Read these off the matrix that follows.
1) The 2nd entry on the diagonal from the top-right corner?
2) The last entry, reading row by row?
3) The entry directly below -.39?
4) The 2nd largest entry?
5) The entry directly below .39?
6) The entry in the top-right corner?
7) The second entry on the main diagonal?
8) The entry directly above -.27?
-.47  -.48   .42  -.47
 .08   .12  -.06   .08
-.28  -.32   .29  -.39
-.27  -.26   .26  -.26
-.35  -.44   .39  -.49
-.21  -.18   .12  -.15
-.43  -.44   .43  -.44
-.11  -.12   .20  -.22
 .04   .06  -.04   .04
-.36  -.38   .31  -.44
-.06  -.06   .01  -.03
-.34  -.33   .32  -.32
-.45  -.47   .44  -.50
-.38  -.40   .38  -.40
1) -.06
2) -.40
3) -.26
4) .43
5) .12
6) -.47
7) .12
8) -.28

[[-.20, .47, .01, -.03],
 [-.29, -.17, .00, .04],
 [-.05, .33, -.42, .00],
 [-.10, -.20, .20, .02],
 [-.01, -.12, .05, -.03],
 [.26, .06, -.04, -.01],
 [-.14, .06, -.59, .00],
 [.09, .41, -.03, -.05],
 [.04, -.20, -.05, -.02],
 [.23, -.26, .00, -.03],
 [.03, .03, .36, .03],
 [.25, .24, .43, .01],
 [-.14, -.11, -.03, -.04],
 [.20, .30, -.40, -.03],
 [-.09, -.19, .13, -.02],
 [.01, -.25, -.01, -.01]]
Indices start at 0.
Give the entry just right of -.26.
Answer: .00
Give the entry at row 2, column 0.
Answer: -.05
Give the entry in row 0 and column 0.
Answer: -.20
The entry in row 0 and column 1: .47
Give the entry in row 1 and column 2.
Answer: .00
Give the entry directly below the largest entry.
Answer: -.17
The entry just left of .02: .20
Give the entry just right of the largest entry.
Answer: .01
The entry directly above the smallest entry: -.04
The entry in the bottom-left corner -> .01
Give the top-right entry.
Answer: -.03
Give the entry in row 1 and column 0.
Answer: -.29
Give the bottom-right entry.
Answer: -.01
Give the bottom entry of the column that holds the smallest entry.
Answer: -.01
Give the entry just left of -.12.
Answer: -.01
Give the entry in row 2 and column 1.
Answer: .33
The entry just right of .25 is .24
Give the entry directly below the smallest entry.
Answer: -.03
The entry in row 2 and column 2 -> -.42
Give the entry just left of -.26.
Answer: .23
The entry directly below -.26 -> .03

arr =
[[ 126.20   -7.10   68.17    8.15   59.42   24.59  111.26    8.08    4.89
     2.39    2.58   -1.92   -0.51]
 [  57.08  -12.25   70.72    0.81  -19.52  -12.37  -42.20   10.49   -2.77
     3.10    6.99   11.82   -4.32]
 [ 105.19   25.78  -66.80    9.91   88.69   80.05   73.56    9.64   15.96
     9.83    6.29    6.29    4.31]
 [  66.41   28.47 -198.19    8.36  118.25   86.89  157.80   12.15    9.33
    12.96    6.19   -3.01   23.20]
 [-177.08   -3.33 -179.77   -2.57  196.28   40.87 -140.97   12.12    5.87
    -4.95    1.65   10.51   11.92]
 [ 179.09  -28.09  -51.89   13.58   53.90  -29.40   66.71    5.86    4.16
    14.13    7.63    2.51   -2.72]
 [ -57.11   47.78 -160.24   19.99  124.49   22.35  -48.61    8.52   15.68
    11.84   11.57   15.58   16.14]
 [-173.24   20.79   -0.32    2.21   34.38   75.56   -2.80   14.66    3.57
    -1.30    5.67   -6.98   -3.24]]
The entry just right of 86.89 is 157.80
What is the second largest entry?
A: 179.09
The second smallest entry -> -179.77
The maximum is 196.28
The entry just right of the largest entry -> 40.87
What is the entry just right of -42.20?
A: 10.49
The entry just right of 15.68 is 11.84
What is the entry just left of 10.49?
A: -42.20
The entry just right of 10.49 -> -2.77
What is the entry just right of 0.81?
A: -19.52
The 3rd entry in reading order -> 68.17
What is the minimum?
A: -198.19
The entry just right of 5.87 is -4.95
What is the entry just left of the largest entry?
A: -2.57
What is the first entry in reading order?
A: 126.20
What is the entry just left of 3.57?
A: 14.66
What is the entry just right of 24.59?
A: 111.26
What is the entry just right of 2.39?
A: 2.58
What is the entry just left of 25.78?
A: 105.19
What is the fourth entry in reading order?
A: 8.15
What is the third smallest entry?
A: -177.08

16	165	186	163	165	118	131	161	224
Report the 1st entry from the right.
A: 224
The second-last entry is 161
The 2nd largest entry: 186

.34,-.15,-.40,-.43,-.49,-.50,-.09,.26,-.39,.01,.23,-.24,-.13,-.21
Report the 3rd entry from the left.
A: -.40
Report the first entry.
A: .34
The entry just left of -.21 is -.13
Report the 3rd entry from the right.
A: -.24
The third largest entry is .23
Report the fourth entry.
A: -.43
The second smallest entry is -.49
